Below are the code and all the weights of a small trained network. Each question names an input and a class and asks about switching units off, where a switched-off unit gives its printed mean instead of its output.

import numpy as np


def w(rows, s, z=0):
    codes = np.array(rows[::2]) - 128.0
    scale = np.full(codes.shape[1], s)
    scale[-1] = z or s
    return codes * scale


def norm(h):
    return h / np.sqrt((h * h).mean(-1, keepdims=True) + 1e-5)


def f(y):
    return y / 2 * (1 + np.tanh(0.7978845608 * (y + 0.044715 * y**3)))


def log_softmax(a):
    a = a - a.max(-1, keepdims=True)
    return a - np.log(np.exp(a).sum(-1, keepdims=True))


def net(x, mask):
    res = np.array(x, float).reshape(1, 6) / 4 @ E
    u = 0
    for l in range(4):
        y = f(norm(res) @ A[l][:, :-1].T + A[l][:, -1])
        res = res + np.where(mask[u : u + 3], y, B[l][:, -1]) @ B[l][:, :-1]
        u += 3
    return log_softmax(norm(res)[-1] @ U[:, :-1].T + U[:, -1])


A, B = {}, {}
E = w([
[220,128,121,74,175,127,146,97,150],'x0',
[108,33,50,131,140,126,142,127,83],'x1',
[77,142,160,45,96,89,194,63,119],'x2',
[81,157,68,75,103,209,148,150,127],'x3',
[112,130,115,61,120,92,4,123,143],'x4',
[129,132,120,128,121,129,133,116,115],'x5',
],0.012)
A[0] = w([
[150,106,151,184,110,70,114,80,113,83],'L0N0',
[120,2,70,144,131,95,138,121,130,93],'L0N1',
[198,139,108,77,205,132,144,118,130,2],'L0N2',
],0.016,0.0045)
B[0] = w([
[84,93,119,82,207,153,143,226,209,215],'L0N0',
[160,222,103,127,131,93,143,92,113,255],'L0N1',
[26,134,191,100,171,138,106,216,9,221],'L0N2',
],0.014,0.0069)
A[1] = w([
[119,52,166,49,86,72,156,58,112,159],'L1N0',
[179,104,112,63,111,109,7,121,115,5],'L1N1',
[241,83,105,190,156,189,34,165,74,30],'L1N2',
],0.016,0.0022)
B[1] = w([
[88,138,133,238,205,197,114,70,195,215],'L1N0',
[111,20,111,95,10,59,88,86,147,253],'L1N1',
[57,194,181,144,189,176,230,32,172,253],'L1N2',
],0.011,0.007)
A[2] = w([
[252,81,162,128,115,117,150,133,86,47],'L2N0',
[210,81,168,169,125,162,232,147,85,65],'L2N1',
[70,132,123,220,88,85,117,169,106,5],'L2N2',
],0.018,0.0031)
B[2] = w([
[79,146,218,109,136,149,78,83,109,123],'L2N0',
[90,42,82,158,10,36,87,113,146,254],'L2N1',
[104,134,150,50,151,124,110,136,21,192],'L2N2',
],0.014,0.005)
A[3] = w([
[192,114,186,107,94,140,90,147,39,5],'L3N0',
[184,210,224,155,58,112,100,170,169,143],'L3N1',
[123,125,38,94,78,250,130,164,147,128],'L3N2',
],0.018,0.0018)
B[3] = w([
[88,72,108,152,214,115,171,77,102,179],'L3N0',
[203,161,5,150,192,77,175,106,34,253],'L3N1',
[203,108,167,98,201,54,174,210,197,247],'L3N2',
],0.013,0.0044)
U = w([
[7,137,153,127,139,111,122,164,60,172],'0',
[74,165,168,199,155,130,180,28,207,143],'1',
[98,45,107,160,38,61,94,105,173,187],'2',
[197,175,70,145,156,62,148,73,100,105],'3',
[93,105,123,129,153,89,174,121,144,219],'4',
[165,76,144,105,165,85,157,199,226,120],'5',
[152,82,191,139,85,216,119,92,88,37],'6',
[232,92,159,125,58,242,99,129,147,3],'7',
],0.011,0.0051)

Each question gives the input, the list of numbers given to net, and the class t.
The units are the neurons (one row each of A and B). Each row of codes is followed by its name. A weight is (code - 128) times the scale printed after its matrix; where a second scale follows, it is the last column's (A, B and U).
mask holds one flag per neuron, layer by layer. A switched-off neuron (its flag False) gives its mean, the last column of its row in B, instead of its output. The means were averaged over made-up inputs and are rounded, as every weight is.
A unit's drop is (log p(t) with every unit on - log p(t) with that unit switched off) / (log p(t) with every unit on - log p(t) with every unit switched off).
The circuit of an input: a set's keep is (log p(t) with only the set's units on - log p(t) with every unit switched off) / (log p(t) with every unit on - log p(t) with every unit switched off). Starting from all 12 units, units are removed one at a time, each time the one whose removal leaves the highest keep (on an exact tie, the one counted first), for as long as the keep stays at least 0.8.
circuit, biggest first: the units of the circuit, biggest drop first
unit that matters most: the unit with the biggest drop
k most important neurons: the k neurons with the biggest drops, biggest first
top k neurons in layer l: the k neurons of layer l with the biggest drops, biggest first
input [5,8,1,6,3,5], class 3: unit that matters most : L0N1
input [-3,-7,-2,1,-2,-7], class 3: 2 most important neurons : L3N1, L0N2
input [-4,-5,-8,-7,5,-7], class 1: top 2 neurons in layer 0 : L0N2, L0N1
input [-6,-2,-5,-7,-5,-5], class 5: 2 most important neurons : L0N0, L0N2
input [-5,-2,5,8,6,-6], class 5: circuit, biggest first : L3N2, L0N2
input [-2,3,-6,1,5,6], class 1: 2 most important neurons : L1N2, L2N1
input [2,5,-5,5,7,6], class 2: top 2 neurons in layer 1 : L1N1, L1N0
input [5,4,-7,4,-7,7], class 1: top 2 neurons in layer 1 : L1N2, L1N1
input [-3,5,3,6,6,-1], class 2: 4 most important neurons : L1N1, L0N0, L0N2, L3N1
input [-4,-7,-7,5,6,2], class 1: 3 most important neurons : L1N2, L0N1, L0N2
input [1,-6,2,-7,-1,5], class 5: 2 most important neurons : L0N0, L0N1
input [8,-4,7,-5,0,7], class 0: 2 most important neurons : L0N2, L1N2
input [-4,-5,-2,8,-7,7], class 5: 2 most important neurons : L3N2, L0N2
input [-7,-8,1,1,2,-7], class 3: unit that matters most : L3N1
input [0,7,6,4,-3,-7], class 3: 3 most important neurons : L0N1, L1N2, L0N2
input [2,-8,0,4,5,3], class 3: 2 most important neurons : L3N1, L2N1
input [-7,8,2,-5,-8,8], class 2: 2 most important neurons : L2N1, L0N2
input [-1,-2,-4,3,-1,-2], class 1: circuit, biggest first : L1N2, L0N2
input [-4,8,-4,7,4,-8], class 3: top 2 neurons in layer 0 : L0N1, L0N0
input [4,8,-2,0,3,-3], class 3: unit that matters most : L0N1
input [0,-7,3,-6,-7,-4], class 2: top 2 neurons in layer 0 : L0N1, L0N2
input [7,0,2,6,8,0], class 2: top 2 neurons in layer 1 : L1N1, L1N2
